Below is a small trained network, with its code and all its weights. Each question gives an input and a target symbol and asks what happens when units are switched off, that is, made to give their printed mean instead of their output.

import numpy as np


def w(rows, s, z=0):
    codes = np.array(rows[::2]) - 128.0
    scale = np.full(codes.shape[1], s)
    scale[-1] = z or s
    return codes * scale


def norm(h):
    return h / np.sqrt((h * h).mean(-1, keepdims=True) + 1e-5)


def f(y):
    return y / 2 * (1 + np.tanh(0.7978845608 * (y + 0.044715 * y**3)))


def softmax(a):
    e = np.exp(a - a.max(-1, keepdims=True))
    return e / e.sum(-1, keepdims=True)


def log_softmax(a):
    a = a - a.max(-1, keepdims=True)
    return a - np.log(np.exp(a).sum(-1, keepdims=True))


def net(x, mask):
    ids = ['γεζλτφ'.index(c) for c in x.split()]
    T = len(ids)
    res = E[ids] + P[:T]
    u = 0
    for l in range(2):
        r = norm(res)
        for j in range(3):
            rows = slice(2 * j, 2 * j + 2)
            q, k, v = (r @ M[l][rows].T for M in (Q, K, V))
            z = softmax(np.where(np.tri(T) > 0, q @ k.T / 2**0.5, -1e9)) @ v
            o = O[l][rows]
            res = res + np.where(mask[u + j], z, o[:, -1]) @ o[:, :-1]
        u += 3
        y = f(norm(res) @ A[l][:, :-1].T + A[l][:, -1])
        res = res + np.where(mask[u : u + 4], y, B[l][:, -1]) @ B[l][:, :-1]
        u += 4
    return log_softmax(norm(res)[-1] @ U[:, :-1].T + U[:, -1])


Q, K, V, O, A, B = {}, {}, {}, {}, {}, {}
E = w([
[120,77,204,99,217],'γ',
[209,103,172,45,130],'ε',
[101,132,109,165,45],'ζ',
[157,98,153,123,70],'λ',
[191,193,223,36,8],'τ',
[96,83,224,119,29],'φ',
],0.017)
P = w([
[78,255,74,117,53],'0',
[144,156,60,120,93],'1',
[136,162,60,85,93],'2',
[144,157,67,83,112],'3',
[152,157,75,85,127],'4',
[153,146,77,91,134],'5',
[162,149,81,97,139],'6',
[187,132,96,126,154],'7',
[172,138,90,119,149],'8',
[170,139,92,110,143],'9',
[118,162,54,26,104],'10',
[215,112,117,160,173],'11',
[206,121,100,128,147],'12',
],0.0067)
Q[0] = w([
[101,203,113,146,118],'L0H1',
[97,151,123,149,102],'L0H1',
[80,211,5,206,123],'L0H2',
[203,153,144,110,112],'L0H2',
[134,147,121,158,148],'L0H3',
[122,164,137,181,172],'L0H3',
],0.013)
K[0] = w([
[152,138,104,165,107],'L0H1',
[145,149,71,118,138],'L0H1',
[172,207,110,132,81],'L0H2',
[177,100,108,84,253],'L0H2',
[191,160,101,112,145],'L0H3',
[125,169,115,91,200],'L0H3',
],0.013)
V[0] = w([
[131,86,135,24,50],'L0H1',
[121,104,99,25,108],'L0H1',
[189,121,96,103,78],'L0H2',
[110,122,126,190,118],'L0H2',
[104,145,2,145,86],'L0H3',
[30,105,223,143,111],'L0H3',
],0.0082)
O[0] = w([
[115,3,111,101,81,254],'L0H1',
[143,119,40,143,101,195],'L0H1',
[207,250,187,112,103,138],'L0H2',
[154,78,116,106,131,69],'L0H2',
[248,57,132,185,195,121],'L0H3',
[143,67,159,149,115,167],'L0H3',
],0.0067,0.0087)
A[0] = w([
[118,13,255,126,100,141],'L0N1',
[132,154,30,174,57,162],'L0N2',
[211,110,233,193,95,252],'L0N3',
[41,103,109,151,171,16],'L0N4',
],0.0075,0.0017)
B[0] = w([
[35,10,50,59,1,255],'L0N1',
[104,171,97,180,206,172],'L0N2',
[110,220,60,7,77,207],'L0N3',
[124,210,192,115,127,125],'L0N4',
],0.0074,0.0071)
Q[1] = w([
[205,131,190,139,132],'L1H1',
[75,50,87,113,30],'L1H1',
[94,151,126,193,99],'L1H2',
[154,9,117,105,55],'L1H2',
[145,96,45,120,134],'L1H3',
[90,97,159,72,127],'L1H3',
],0.014)
K[1] = w([
[169,86,118,114,229],'L1H1',
[31,135,58,145,2],'L1H1',
[147,66,179,160,33],'L1H2',
[92,26,91,132,169],'L1H2',
[91,227,79,170,146],'L1H3',
[92,109,155,142,144],'L1H3',
],0.011)
V[1] = w([
[155,5,202,100,143],'L1H1',
[135,145,140,68,146],'L1H1',
[212,144,75,176,239],'L1H2',
[122,6,111,130,2],'L1H2',
[144,113,232,52,233],'L1H3',
[40,166,147,108,102],'L1H3',
],0.0067)
O[1] = w([
[132,81,118,32,13,112],'L1H1',
[194,146,33,20,185,123],'L1H1',
[65,94,134,113,55,29],'L1H2',
[72,253,113,162,190,252],'L1H2',
[135,222,147,51,45,49],'L1H3',
[242,147,88,142,156,149],'L1H3',
],0.0067,0.012)
A[1] = w([
[196,198,146,132,1,2],'L1N1',
[169,86,27,144,119,25],'L1N2',
[134,152,122,43,47,39],'L1N3',
[177,226,176,194,189,113],'L1N4',
],0.008,0.0046)
B[1] = w([
[77,115,157,176,131,186],'L1N1',
[108,167,156,167,96,199],'L1N2',
[140,87,151,175,163,253],'L1N3',
[109,2,157,91,131,165],'L1N4',
],0.019,0.0032)
U = w([
[16,203,97,54,157,113],'γ',
[195,140,62,57,113,130],'ε',
[95,107,82,188,192,169],'ζ',
[78,230,2,152,66,53],'λ',
[105,166,175,128,85,253],'τ',
[43,84,52,44,37,67],'φ',
],0.0082,0.0019)

Each question gives the input, a string of symbols that net reads in full, and the target symbol t.
The units are the heads (2 rows each of Q, K, V and O) and the neurons (one row each of A and B). Each row of codes is followed by its name. A weight is (code - 128) times the scale printed after its matrix; where a second scale follows, it is the last column's (O, A, B and U).
mask holds one flag per unit, layer by layer, with each layer's heads first. A switched-off unit (its flag False) gives its mean, the last column of its rows in O or B, instead of its output. The means were averaged over made-up inputs and are rounded, as every weight is.
A unit's drop is (log p(t) with every unit on - log p(t) with that unit switched off) / (log p(t) with every unit on - log p(t) with every unit switched off).
The circuit of an input: a set's keep is (log p(t) with only the set's units on - log p(t) with every unit switched off) / (log p(t) with every unit on - log p(t) with every unit switched off). Starting from the 12 units with the biggest drops (on a tie, the unit counted first), units are removed one at a time, each time the one whose removal leaves the highest keep (on an exact tie, the one counted first), for as long as the keep stays at least 0.8.
units of the circuit, in order: the units of the circuit, biggest drop first
unit that matters most: the unit with the biggest drop
k most important neurons of layer l: the k neurons of layer l with the biggest drops, biggest first
heads that matter: for each layer, one digit per head in row order, 1 if its drop is at least 0.15 and else 0, layers parted by /
drop of u: that unit's drop, to one decimal
input ε λ τ, target τ: heads that matter -> 010 / 000
input λ ε ζ ζ γ γ ζ λ ε γ φ γ, target γ: heads that matter -> 101 / 001
input φ λ γ, target φ: units of the circuit, in order -> (L0N1)
input φ γ φ γ ζ τ ε λ γ ζ ε, target ζ: 2 most important neurons of layer 0 -> (L0N2 L0N1)
input ζ λ γ γ ζ λ τ γ ε λ ε, target ζ: heads that matter -> 010 / 001
input λ γ φ λ φ γ λ τ γ λ τ λ, target φ: units of the circuit, in order -> (L0N1 L1H1)
input ε φ λ λ τ γ ζ τ, target ζ: units of the circuit, in order -> (L1N3 L0H2)
input τ ε λ φ φ τ φ ζ ε γ λ, target ζ: 3 most important neurons of layer 0 -> (L0N2 L0N3 L0N1)
input λ φ φ φ ε λ ε τ γ ε λ ε, target φ: heads that matter -> 010 / 000
input ε φ ζ λ, target λ: heads that matter -> 011 / 000
input ε φ λ, target λ: heads that matter -> 010 / 010
input τ λ ζ ζ ζ φ ε λ ε γ φ ε, target φ: 2 most important neurons of layer 1 -> (L1N3 L1N2)
input γ τ ε τ γ τ, target τ: 2 most important neurons of layer 0 -> (L0N1 L0N3)
input ζ φ λ φ τ λ γ ε φ λ φ ε τ, target φ: unit that matters most -> L0H2
input λ τ ζ γ ζ τ τ ζ λ τ λ, target ζ: 2 most important neurons of layer 0 -> (L0N2 L0N3)
input τ ε γ φ γ γ ζ ζ ε ε ζ, target ζ: 2 most important neurons of layer 0 -> (L0N1 L0N2)
input ε λ γ, target γ: 2 most important neurons of layer 1 -> (L1N3 L1N4)
input φ τ ζ γ ε λ λ ε τ, target ζ: 2 most important neurons of layer 0 -> (L0N2 L0N1)
input ε λ ε φ γ λ τ λ ζ, target ζ: drop of L0N1 -> 0.3
input λ φ τ τ γ, target φ: drop of L1H1 -> 0.2
